Below is a small trained network, with its code and all its weights. Each question gives an input and a class and asks what happens when units are switched off, that is, made to give their printed mean instead of their output.

import numpy as np


def w(rows, s, z=0):
    codes = np.array(rows[::2]) - 128.0
    scale = np.full(codes.shape[1], s)
    scale[-1] = z or s
    return codes * scale


def norm(h):
    return h / np.sqrt((h * h).mean(-1, keepdims=True) + 1e-5)


def f(y):
    return np.maximum(y, 0)


def log_softmax(a):
    a = a - a.max(-1, keepdims=True)
    return a - np.log(np.exp(a).sum(-1, keepdims=True))


def net(x, mask):
    res = np.array(x, float).reshape(1, 8) / 4 @ E
    u = 0
    for l in range(2):
        y = f(norm(res) @ A[l][:, :-1].T + A[l][:, -1])
        res = res + np.where(mask[u : u + 11], y, B[l][:, -1]) @ B[l][:, :-1]
        u += 11
    return log_softmax(norm(res)[-1] @ U[:, :-1].T + U[:, -1])


A, B = {}, {}
E = w([
[164,174,4,2],'x0',
[131,110,152,105],'x1',
[126,141,123,129],'x2',
[135,116,122,124],'x3',
[122,124,150,107],'x4',
[42,95,73,119],'x5',
[70,222,164,140],'x6',
[145,111,135,110],'x7',
],0.0071)
A[0] = w([
[192,26,16,118,124],'L0N0',
[82,138,166,48,52],'L0N1',
[113,153,34,221,47],'L0N2',
[254,225,175,134,51],'L0N3',
[184,184,158,119,64],'L0N4',
[165,171,42,103,33],'L0N5',
[22,73,78,103,119],'L0N6',
[183,216,16,37,27],'L0N7',
[130,212,135,100,80],'L0N8',
[116,112,224,172,254],'L0N9',
[39,175,116,167,183],'L0N10',
],0.0087,0.0045)
B[0] = w([
[197,169,189,56,203],'L0N0',
[115,126,185,104,137],'L0N1',
[210,114,134,154,144],'L0N2',
[162,142,75,180,178],'L0N3',
[196,189,109,145,148],'L0N4',
[87,86,156,155,165],'L0N5',
[254,202,135,138,181],'L0N6',
[49,6,123,175,211],'L0N7',
[103,194,90,96,155],'L0N8',
[121,132,109,37,255],'L0N9',
[225,160,125,132,199],'L0N10',
],0.0097,0.0079)
A[1] = w([
[96,212,118,125,80],'L1N0',
[89,73,149,90,253],'L1N1',
[138,124,203,167,97],'L1N2',
[136,122,252,216,32],'L1N3',
[113,138,217,177,112],'L1N4',
[91,177,144,149,106],'L1N5',
[163,187,165,89,173],'L1N6',
[126,135,231,204,62],'L1N7',
[100,155,141,137,68],'L1N8',
[104,177,174,169,19],'L1N9',
[210,131,128,142,144],'L1N10',
],0.014,0.003)
B[1] = w([
[136,141,204,65,167],'L1N0',
[88,132,172,208,192],'L1N1',
[139,66,1,53,177],'L1N2',
[113,80,45,146,193],'L1N3',
[91,117,91,100,177],'L1N4',
[111,162,136,79,150],'L1N5',
[215,120,215,240,255],'L1N6',
[73,52,100,74,182],'L1N7',
[126,150,77,115,135],'L1N8',
[122,154,94,64,152],'L1N9',
[160,248,138,162,242],'L1N10',
],0.0077,0.0087)
U = w([
[65,14,1,37,111],'0',
[145,137,134,187,215],'1',
[173,187,80,158,143],'2',
[120,129,155,182,194],'3',
[127,125,150,185,134],'4',
[127,136,140,178,130],'5',
[139,143,126,187,52],'6',
[162,184,133,42,4],'7',
],0.0082,0.0046)

Each question gives the input, the list of numbers given to net, and the class t.
The units are the neurons (one row each of A and B). Each row of codes is followed by its name. A weight is (code - 128) times the scale printed after its matrix; where a second scale follows, it is the last column's (A, B and U).
mask holds one flag per neuron, layer by layer. A switched-off neuron (its flag False) gives its mean, the last column of its row in B, instead of its output. The means were averaged over made-up inputs and are rounded, as every weight is.
A unit's drop is (log p(t) with every unit on - log p(t) with that unit switched off) / (log p(t) with every unit on - log p(t) with every unit switched off).
The circuit of an input: a set's keep is (log p(t) with only the set's units on - log p(t) with every unit switched off) / (log p(t) with every unit on - log p(t) with every unit switched off). Starting from the 12 units with the biggest drops (on a tie, the unit counted first), units are removed one at a time, each time the one whose removal leaves the highest keep (on an exact tie, the one counted first), for as long as the keep stays at least 0.8.
circuit, biggest first: the units of the circuit, biggest drop first
k most important neurons: the k neurons with the biggest drops, biggest first
top k neurons in layer l: the k neurons of layer l with the biggest drops, biggest first
drop of u: that unit's drop, to one decimal
input [7,6,6,0,-6,3,7,5], class 0: circuit, biggest first : (L0N7)
input [-8,5,0,-7,5,7,-6,1], class 0: circuit, biggest first : (L1N6; L1N2)
input [-8,5,3,7,-5,3,-7,8], class 0: circuit, biggest first : (L1N6; L1N2)
input [3,0,3,6,7,-1,0,5], class 3: circuit, biggest first : (L1N1; L1N2; L0N7)
input [5,1,-2,-2,2,-3,0,0], class 0: 3 most important neurons : (L0N7; L1N6; L1N10)
input [-7,-7,1,1,-2,4,-6,-1], class 0: top 4 neurons in layer 1 : (L1N6; L1N2; L1N3; L1N7)
input [-5,7,0,0,3,8,5,2], class 2: top 2 neurons in layer 0 : (L0N7; L0N6)
input [8,0,0,0,-8,-6,-1,-4], class 0: 3 most important neurons : (L0N7; L1N6; L0N6)
input [-7,3,6,6,2,-3,3,1], class 0: top 2 neurons in layer 0 : (L0N0; L0N6)
input [-7,-6,5,5,7,4,0,7], class 0: top 3 neurons in layer 0 : (L0N0; L0N8; L0N4)
input [8,-3,-6,-4,-7,-2,0,-2], class 0: top 2 neurons in layer 1 : (L1N6; L1N10)
input [7,-5,3,5,5,5,7,6], class 0: top 2 neurons in layer 1 : (L1N6; L1N10)
input [-6,-8,3,3,3,8,-8,-1], class 2: 2 most important neurons : (L0N6; L1N10)
input [-2,6,0,-1,5,8,-6,-7], class 2: circuit, biggest first : (L0N6)
input [-8,6,2,-3,4,7,-7,-6], class 0: drop of L1N6 : 0.4
input [-5,-1,6,-7,-4,7,-1,-5], class 2: drop of L0N7 : -0.2
